Below is a small trained network, with its code and all its weights. Each question gives an input and a class and asks what happens when units are switched off, that is, made to give their printed mean instead of their output.

import numpy as np


def w(rows, s, z=0):
    codes = np.array(rows[::2]) - 128.0
    scale = np.full(codes.shape[1], s)
    scale[-1] = z or s
    return codes * scale


def f(y):
    return np.maximum(y, 0)


def log_softmax(a):
    a = a - a.max(-1, keepdims=True)
    return a - np.log(np.exp(a).sum(-1, keepdims=True))


def net(x, mask):
    res = np.array(x, float).reshape(1, 3) / 4 @ E
    y = f(res @ A[0][:, :-1].T + A[0][:, -1])
    res = res + np.where(mask, y, B[0][:, -1]) @ B[0][:, :-1]
    return log_softmax(res[-1] @ U[:, :-1].T + U[:, -1])


A, B = {}, {}
E = w([
[101,182,41,143,78],'x0',
[35,67,76,251,168],'x1',
[157,52,161,184,51],'x2',
],0.011)
A[0] = w([
[125,70,163,141,60,195],'n1',
[203,153,146,87,126,119],'n2',
[170,124,197,143,199,183],'n3',
[138,180,45,138,152,253],'n4',
[162,167,143,74,111,164],'n5',
[119,171,82,71,140,150],'n6',
[98,151,127,117,167,84],'n7',
[156,183,148,40,174,164],'n8',
[148,152,131,111,141,132],'n9',
[145,136,149,96,72,127],'n10',
[147,133,142,95,123,174],'n11',
[151,72,185,132,47,178],'n12',
[88,103,67,169,101,164],'n13',
[116,198,95,92,108,74],'n14',
[109,104,175,107,253,232],'n15',
[200,166,120,67,151,224],'n16',
[62,99,57,230,138,209],'n17',
[187,159,129,131,42,166],'n18',
[133,81,117,137,16,165],'n19',
[135,89,209,133,127,223],'n20',
],0.015,0.0054)
B[0] = w([
[215,126,162,213,172,197],'n1',
[177,158,70,112,121,187],'n2',
[142,107,184,31,219,181],'n3',
[17,172,3,136,73,191],'n4',
[167,209,86,79,96,189],'n5',
[63,214,95,90,87,178],'n6',
[94,138,168,188,111,150],'n7',
[103,229,157,67,136,207],'n8',
[124,234,104,112,98,151],'n9',
[161,172,145,120,60,170],'n10',
[145,211,136,105,117,164],'n11',
[223,142,185,172,125,205],'n12',
[127,128,75,250,130,195],'n13',
[109,161,84,117,74,169],'n14',
[87,76,178,75,217,201],'n15',
[115,254,128,60,73,205],'n16',
[111,53,39,229,144,253],'n17',
[164,171,196,161,31,190],'n18',
[158,167,137,224,114,199],'n19',
[183,137,143,100,177,192],'n20',
],0.0095,0.02)
U = w([
[169,146,167,63,143,187],'0',
[192,89,105,234,112,165],'1',
[22,68,20,184,97,179],'2',
[216,138,202,151,50,205],'3',
[152,13,74,148,116,2],'4',
[36,103,232,111,155,13],'5',
[158,3,160,120,200,176],'6',
[78,165,64,98,19,125],'7',
],0.011,0.0029)

Each question gives the input, the list of numbers given to net, and the class t.
The units are the neurons (one row each of A and B). Each row of codes is followed by its name. A weight is (code - 128) times the scale printed after its matrix; where a second scale follows, it is the last column's (A, B and U).
mask holds one flag per neuron, in row order. A switched-off neuron (its flag False) gives its mean, the last column of its row in B, instead of its output. The means were averaged over made-up inputs and are rounded, as every weight is.
A unit's drop is (log p(t) with every unit on - log p(t) with that unit switched off) / (log p(t) with every unit on - log p(t) with every unit switched off).
The circuit of an input: a set's keep is (log p(t) with only the set's units on - log p(t) with every unit switched off) / (log p(t) with every unit on - log p(t) with every unit switched off). Starting from the 12 units with the biggest drops (on a tie, the unit counted first), units are removed one at a time, each time the one whose removal leaves the highest keep (on an exact tie, the one counted first), for as long as the keep stays at least 0.8.
circuit, biggest first: the units of the circuit, biggest drop first
k most important neurons: the k neurons with the biggest drops, biggest first
drop when u is switched off: that unit's drop, to one decimal
input [8,-5,5], class 3: circuit, biggest first	(n18)
input [8,-1,3], class 2: circuit, biggest first	(n4 n16 n8)
input [-2,-6,0], class 0: circuit, biggest first	(n17 n8)
input [-3,-4,-7], class 7: 2 most important neurons	(n6 n16)
input [-1,0,-1], class 0: 3 most important neurons	(n17 n4 n13)
input [0,-5,0], class 7: 2 most important neurons	(n1 n16)
input [0,8,2], class 2: 2 most important neurons	(n17 n12)
input [-3,-8,-5], class 7: 2 most important neurons	(n16 n6)
input [-6,5,-8], class 5: drop when n15 is switched off	0.1
input [-3,-5,-3], class 0: drop when n4 is switched off	0.8
input [-8,-4,3], class 0: drop when n3 is switched off	0.4
